Below is a small trained network, with its code and all its weights. Each question gives an input and a target symbol and asks what happens when units are switched off, that is, made to give their printed mean instead of their output.

import numpy as np


def w(rows, s, z=0):
    codes = np.array(rows[::2]) - 128.0
    scale = np.full(codes.shape[1], s)
    scale[-1] = z or s
    return codes * scale


def norm(h):
    return h / np.sqrt((h * h).mean(-1, keepdims=True) + 1e-5)


def f(y):
    return np.maximum(y, 0)


def softmax(a):
    e = np.exp(a - a.max(-1, keepdims=True))
    return e / e.sum(-1, keepdims=True)


def log_softmax(a):
    a = a - a.max(-1, keepdims=True)
    return a - np.log(np.exp(a).sum(-1, keepdims=True))


def net(x, mask):
    ids = ['αβγδζμξπφω'.index(c) for c in x.split()]
    T = len(ids)
    res = E[ids] + P[:T]
    r = norm(res)
    for j in range(2):
        rows = slice(3 * j, 3 * j + 3)
        q, k, v = (r @ M[0][rows].T for M in (Q, K, V))
        z = softmax(np.where(np.tri(T) > 0, q @ k.T / 3**0.5, -1e9)) @ v
        o = O[0][rows]
        res = res + np.where(mask[j], z, o[:, -1]) @ o[:, :-1]
    y = f(norm(res) @ A[0][:, :-1].T + A[0][:, -1])
    res = res + np.where(mask[2:6], y, B[0][:, -1]) @ B[0][:, :-1]
    return log_softmax(norm(res)[-1] @ U[:, :-1].T + U[:, -1])


Q, K, V, O, A, B = {}, {}, {}, {}, {}, {}
E = w([
[194,93,93,209,140,88],'α',
[182,198,253,130,130,73],'β',
[154,122,41,200,156,171],'γ',
[224,91,102,126,207,163],'δ',
[206,123,214,120,163,139],'ζ',
[71,52,127,131,102,242],'μ',
[71,104,203,111,60,240],'ξ',
[91,42,190,71,75,126],'π',
[15,212,190,117,47,168],'φ',
[72,210,179,104,53,237],'ω',
],0.017)
P = w([
[29,66,130,1,80,11],'0',
[106,85,150,72,77,110],'1',
[131,115,162,124,120,96],'2',
[134,136,118,142,152,154],'3',
[108,154,168,212,148,137],'4',
[133,186,100,156,182,198],'5',
],0.016)
Q[0] = w([
[113,39,176,174,105,254],'h1',
[147,146,234,140,61,179],'h1',
[115,68,208,230,163,160],'h1',
[63,91,128,71,117,96],'h2',
[148,153,184,122,237,116],'h2',
[157,150,80,87,190,143],'h2',
],0.014)
K[0] = w([
[38,201,159,103,88,124],'h1',
[79,186,80,60,95,177],'h1',
[81,168,156,148,105,251],'h1',
[115,90,80,91,122,76],'h2',
[100,133,105,235,102,148],'h2',
[100,135,174,205,112,77],'h2',
],0.014)
V[0] = w([
[85,163,146,210,55,55],'h1',
[69,168,102,143,134,117],'h1',
[89,188,181,201,104,167],'h1',
[102,173,28,169,123,145],'h2',
[180,245,136,123,132,59],'h2',
[129,216,116,38,164,211],'h2',
],0.012)
O[0] = w([
[123,89,197,151,157,135,194],'h1',
[112,61,138,119,149,133,149],'h1',
[89,117,169,108,92,165,236],'h1',
[167,40,79,124,70,49,2],'h2',
[81,102,155,122,207,20,26],'h2',
[249,175,167,119,151,30,51],'h2',
],0.014,0.0056)
A[0] = w([
[80,98,152,81,105,35,77],'n1',
[191,207,8,77,152,95,60],'n2',
[130,123,143,90,118,131,10],'n3',
[163,215,110,86,115,107,86],'n4',
],0.014,0.013)
B[0] = w([
[99,110,42,139,170,138,190],'n1',
[125,96,52,181,170,66,248],'n2',
[136,7,28,194,124,130,128],'n3',
[152,114,11,183,171,124,255],'n4',
],0.015,0.00096)
U = w([
[182,60,94,97,62,66,233],'α',
[169,192,142,154,81,160,30],'β',
[93,150,144,163,193,61,50],'γ',
[141,215,114,155,165,113,122],'δ',
[153,160,105,168,141,126,72],'ζ',
[59,110,131,96,80,154,170],'μ',
[175,148,84,171,154,72,254],'ξ',
[181,161,83,145,86,140,25],'π',
[253,125,148,137,134,68,139],'φ',
[159,64,163,120,150,102,82],'ω',
],0.018,0.0064)

Each question gives the input, a string of symbols that net reads in full, and the target symbol t.
The units are the heads (3 rows each of Q, K, V and O) and the neurons (one row each of A and B). Each row of codes is followed by its name. A weight is (code - 128) times the scale printed after its matrix; where a second scale follows, it is the last column's (O, A, B and U).
mask holds one flag per unit, heads first, then neurons. A switched-off unit (its flag False) gives its mean, the last column of its rows in O or B, instead of its output. The means were averaged over made-up inputs and are rounded, as every weight is.
A unit's drop is (log p(t) with every unit on - log p(t) with that unit switched off) / (log p(t) with every unit on - log p(t) with every unit switched off).
The circuit of an input: a set's keep is (log p(t) with only the set's units on - log p(t) with every unit switched off) / (log p(t) with every unit on - log p(t) with every unit switched off). Starting from all 6 units, units are removed one at a time, each time the one whose removal leaves the highest keep (on an exact tie, the one counted first), for as long as the keep stays at least 0.8.
circuit, biggest first: the units of the circuit, biggest drop first
heads that matter: for each layer, one digit per head in row order, 1 if its drop is at least 0.15 and else 0, layers parted by /
drop when u is switched off: that unit's drop, to one decimal
input δ π α π, target β: heads that matter => 11
input ω γ γ π γ δ, target α: circuit, biggest first => [h2]
input π μ ω α φ γ, target ω: circuit, biggest first => [h1; h2]
input π ζ γ, target δ: circuit, biggest first => [h2; h1]
input ξ μ δ, target π: circuit, biggest first => [h2; h1]
input φ ξ ξ γ, target β: heads that matter => 01
input δ π μ ξ ξ δ, target β: heads that matter => 11
input γ φ α γ, target μ: circuit, biggest first => [h2; h1]
input ω ω ζ γ β, target α: heads that matter => 01
input μ α β α α δ, target μ: heads that matter => 01
input ω δ ω ω γ, target φ: heads that matter => 01
input α π μ δ, target π: heads that matter => 11
input δ α δ α γ, target μ: heads that matter => 10
input ζ ζ α α ω ζ, target φ: heads that matter => 01
input ω γ γ, target α: heads that matter => 01
input ξ δ δ, target ξ: circuit, biggest first => [h1; n2]
input ζ α ζ ξ ω α, target φ: circuit, biggest first => [h2]
input π ζ α, target δ: circuit, biggest first => [h2; h1]
input μ α ω α δ, target μ: heads that matter => 10
input φ α ω γ, target φ: heads that matter => 11
input α α ω γ φ ζ, target ω: heads that matter => 11
input π α γ π φ α, target ω: drop when h2 is switched off => 0.5
input β ζ π ξ μ ξ, target β: drop when h2 is switched off => 1.3
input ξ ω ω, target β: drop when n3 is switched off => 0.0
